Below is a small trained network, with its code and all its weights. Each question gives an input and a class and asks what happens when units are switched off, that is, made to give their printed mean instead of their output.

import numpy as np


def w(rows, s, z=0):
    codes = np.array(rows[::2]) - 128.0
    scale = np.full(codes.shape[1], s)
    scale[-1] = z or s
    return codes * scale


def norm(h):
    return h / np.sqrt((h * h).mean(-1, keepdims=True) + 1e-5)


def f(y):
    return y / 2 * (1 + np.tanh(0.7978845608 * (y + 0.044715 * y**3)))


def log_softmax(a):
    a = a - a.max(-1, keepdims=True)
    return a - np.log(np.exp(a).sum(-1, keepdims=True))


def net(x, mask):
    res = np.array(x, float).reshape(1, 2) / 4 @ E
    u = 0
    for l in range(2):
        y = f(norm(res) @ A[l][:, :-1].T + A[l][:, -1])
        res = res + np.where(mask[u : u + 13], y, B[l][:, -1]) @ B[l][:, :-1]
        u += 13
    return log_softmax(norm(res)[-1] @ U[:, :-1].T + U[:, -1])


A, B = {}, {}
E = w([
[200,199,75,43,27,61],'x0',
[188,230,141,129,255,60],'x1',
],0.0039)
A[0] = w([
[119,207,190,179,104,119,66],'L0N1',
[181,134,89,154,168,123,87],'L0N2',
[135,162,26,112,159,226,129],'L0N3',
[98,200,152,206,83,122,3],'L0N4',
[64,186,144,179,85,115,69],'L0N5',
[114,58,2,132,171,63,142],'L0N6',
[135,65,227,147,137,88,89],'L0N7',
[93,73,187,95,164,102,74],'L0N8',
[112,144,139,54,99,72,131],'L0N9',
[12,188,152,80,107,113,102],'L0N10',
[136,134,91,115,155,148,107],'L0N11',
[134,58,187,119,129,38,123],'L0N12',
[150,129,51,173,97,218,110],'L0N13',
],0.0061,0.0047)
B[0] = w([
[130,75,161,60,102,146,87],'L0N1',
[105,53,166,61,87,125,145],'L0N2',
[127,127,136,127,127,116,129],'L0N3',
[232,2,86,58,179,87,19],'L0N4',
[134,113,115,114,149,114,57],'L0N5',
[130,129,132,131,126,132,152],'L0N6',
[97,142,23,78,160,199,141],'L0N7',
[101,146,19,85,162,192,118],'L0N8',
[131,90,65,178,203,231,250],'L0N9',
[148,114,123,136,137,119,94],'L0N10',
[126,122,139,106,125,144,108],'L0N11',
[124,132,122,123,133,145,122],'L0N12',
[145,107,158,86,166,60,157],'L0N13',
],0.01,0.0015)
A[1] = w([
[125,201,118,110,58,64,48],'L1N1',
[155,167,164,18,64,150,91],'L1N2',
[95,174,148,2,55,216,121],'L1N3',
[143,116,110,114,132,128,44],'L1N4',
[78,154,85,87,110,100,134],'L1N5',
[215,54,179,207,153,173,107],'L1N6',
[191,135,173,24,216,48,87],'L1N7',
[172,46,202,177,177,166,92],'L1N8',
[216,140,7,64,77,114,6],'L1N9',
[57,228,78,136,102,50,121],'L1N10',
[101,14,123,51,25,93,34],'L1N11',
[131,71,118,125,102,163,127],'L1N12',
[111,135,109,173,156,83,132],'L1N13',
],0.0087,0.0019)
B[1] = w([
[104,79,120,116,190,173,202],'L1N1',
[143,89,128,94,190,122,143],'L1N2',
[164,66,146,111,117,84,157],'L1N3',
[94,143,161,173,128,155,94],'L1N4',
[151,110,186,117,146,132,140],'L1N5',
[112,79,187,81,143,76,152],'L1N6',
[123,216,164,163,15,83,240],'L1N7',
[167,69,81,98,133,142,154],'L1N8',
[34,60,83,144,217,239,239],'L1N9',
[163,87,149,102,142,78,253],'L1N10',
[134,235,164,156,43,71,215],'L1N11',
[207,249,147,97,208,87,153],'L1N12',
[149,95,127,89,82,150,174],'L1N13',
],0.011,0.0032)
U = w([
[61,103,87,148,217,223,207],'0',
[131,242,174,158,59,73,194],'1',
[183,11,165,64,140,64,153],'2',
[173,116,43,124,102,121,9],'3',
[175,115,74,129,108,133,1],'4',
],0.012,0.0054)

Each question gives the input, the list of numbers given to net, and the class t.
The units are the neurons (one row each of A and B). Each row of codes is followed by its name. A weight is (code - 128) times the scale printed after its matrix; where a second scale follows, it is the last column's (A, B and U).
mask holds one flag per neuron, layer by layer. A switched-off neuron (its flag False) gives its mean, the last column of its row in B, instead of its output. The means were averaged over made-up inputs and are rounded, as every weight is.
A unit's drop is (log p(t) with every unit on - log p(t) with that unit switched off) / (log p(t) with every unit on - log p(t) with every unit switched off).
The circuit of an input: a set's keep is (log p(t) with only the set's units on - log p(t) with every unit switched off) / (log p(t) with every unit on - log p(t) with every unit switched off). Starting from the 12 units with the biggest drops (on a tie, the unit counted first), units are removed one at a time, each time the one whose removal leaves the highest keep (on an exact tie, the one counted first), for as long as the keep stays at least 0.8.
circuit, biggest first: the units of the circuit, biggest drop first
most important unit: the unit with the biggest drop
k most important neurons: the k neurons with the biggest drops, biggest first
top k neurons in layer l: the k neurons of layer l with the biggest drops, biggest first
input [4,1], class 0: most important unit -> L1N7
input [-2,-3], class 2: 2 most important neurons -> (L0N9 L0N2)
input [-3,-1], class 2: 4 most important neurons -> (L0N9 L1N9 L1N7 L1N11)
input [-5,6], class 1: 3 most important neurons -> (L0N9 L1N9 L1N1)
input [-7,-8], class 1: circuit, biggest first -> (L0N9 L1N11)
input [4,-1], class 0: top 3 neurons in layer 1 -> (L1N7 L1N10 L1N11)
input [-7,8], class 1: circuit, biggest first -> (L0N9 L1N7)
input [0,-3], class 2: 2 most important neurons -> (L0N2 L0N1)
input [3,-1], class 2: 4 most important neurons -> (L0N7 L0N8 L1N6 L1N9)
input [5,5], class 0: top 2 neurons in layer 0 -> (L0N13 L0N9)
input [7,6], class 0: 2 most important neurons -> (L1N9 L0N9)
input [-2,3], class 2: 2 most important neurons -> (L0N9 L0N13)
input [2,-3], class 2: top 2 neurons in layer 0 -> (L0N2 L0N13)
input [3,3], class 2: top 3 neurons in layer 1 -> (L1N6 L1N7 L1N9)
input [3,-8], class 1: circuit, biggest first -> (L1N11)
input [-3,-3], class 2: top 2 neurons in layer 0 -> (L0N9 L0N2)
input [-4,5], class 1: 2 most important neurons -> (L0N9 L1N9)
input [7,-4], class 0: 2 most important neurons -> (L1N9 L0N9)
input [2,3], class 2: 2 most important neurons -> (L0N13 L1N6)
input [8,6], class 0: most important unit -> L1N9
input [-1,-4], class 1: 2 most important neurons -> (L0N9 L1N11)
input [-1,3], class 2: top 2 neurons in layer 0 -> (L0N13 L0N9)
